Below are the code and all the weights of a small trained network. Each question names an input and a class and asks about switching units off, where a switched-off unit gives its printed mean instead of its output.

import numpy as np


def w(rows, s, z=0):
    codes = np.array(rows[::2]) - 128.0
    scale = np.full(codes.shape[1], s)
    scale[-1] = z or s
    return codes * scale


def f(y):
    return np.maximum(y, 0)


def log_softmax(a):
    a = a - a.max(-1, keepdims=True)
    return a - np.log(np.exp(a).sum(-1, keepdims=True))


def net(x, mask):
    res = np.array(x, float).reshape(1, 5) / 4 @ E
    y = f(res @ A[0][:, :-1].T + A[0][:, -1])
    res = res + np.where(mask, y, B[0][:, -1]) @ B[0][:, :-1]
    return log_softmax(res[-1] @ U[:, :-1].T + U[:, -1])


A, B = {}, {}
E = w([
[119,127,126,131],'x0',
[103,118,130,114],'x1',
[216,9,67,116],'x2',
[130,131,131,131],'x3',
[128,174,22,91],'x4',
],0.012)
A[0] = w([
[158,126,196,143,11],'n0',
[145,91,96,170,15],'n1',
[163,57,75,65,76],'n2',
[84,220,206,149,69],'n3',
[97,205,80,68,105],'n4',
[102,70,253,146,82],'n5',
[105,126,224,211,254],'n6',
],0.013,0.0079)
B[0] = w([
[107,209,84,170,148],'n0',
[180,68,101,171,143],'n1',
[207,136,64,170,193],'n2',
[159,8,105,186,225],'n3',
[202,135,89,145,188],'n4',
[191,183,45,180,211],'n5',
[200,145,95,55,252],'n6',
],0.011,0.016)
U = w([
[146,109,117,86,254],'0',
[145,48,129,154,57],'1',
[125,191,76,119,108],'2',
[146,114,121,76,251],'3',
[140,114,114,87,213],'4',
[101,146,127,124,100],'5',
[9,190,210,71,2],'6',
[24,218,235,105,2],'7',
],0.014,0.0096)

Each question gives the input, the list of numbers given to net, and the class t.
The units are the neurons (one row each of A and B). Each row of codes is followed by its name. A weight is (code - 128) times the scale printed after its matrix; where a second scale follows, it is the last column's (A, B and U).
mask holds one flag per neuron, in row order. A switched-off neuron (its flag False) gives its mean, the last column of its row in B, instead of its output. The means were averaged over made-up inputs and are rounded, as every weight is.
A unit's drop is (log p(t) with every unit on - log p(t) with that unit switched off) / (log p(t) with every unit on - log p(t) with every unit switched off).
The circuit of an input: a set's keep is (log p(t) with only the set's units on - log p(t) with every unit switched off) / (log p(t) with every unit on - log p(t) with every unit switched off). Starting from all 7 units, units are removed one at a time, each time the one whose removal leaves the highest keep (on an exact tie, the one counted first), for as long as the keep stays at least 0.8.
units of the circuit, in order: the units of the circuit, biggest drop first
unit that matters most: the unit with the biggest drop
top k neurons: the k neurons with the biggest drops, biggest first
drop when u is switched off: that unit's drop, to one decimal
input [4,2,-7,2,-2], class 1: unit that matters most : n3
input [7,-1,-6,-5,5], class 3: top 2 neurons : [n5, n2]
input [-8,4,8,-1,7], class 1: top 3 neurons : [n6, n1, n2]
input [3,0,8,0,7], class 1: top 2 neurons : [n6, n1]
input [-5,-2,3,5,-6], class 2: units of the circuit, in order : [n5, n3]
input [2,-8,-5,-3,-8], class 2: top 2 neurons : [n5, n0]
input [8,4,8,-6,6], class 1: top 2 neurons : [n6, n1]
input [-2,3,-8,-4,6], class 1: top 2 neurons : [n3, n6]
input [3,7,-6,3,5], class 4: top 2 neurons : [n5, n2]
input [-5,5,-5,5,-8], class 2: top 3 neurons : [n5, n0, n6]
input [5,0,-8,4,7], class 1: top 2 neurons : [n3, n6]
input [2,8,-5,-5,5], class 4: top 3 neurons : [n5, n2, n3]
input [-7,5,-8,6,3], class 1: drop when n3 is switched off : 0.8
input [1,-3,-7,5,-1], class 1: drop when n2 is switched off : 0.0
input [1,0,-7,0,-7], class 1: drop when n3 is switched off : 9.1
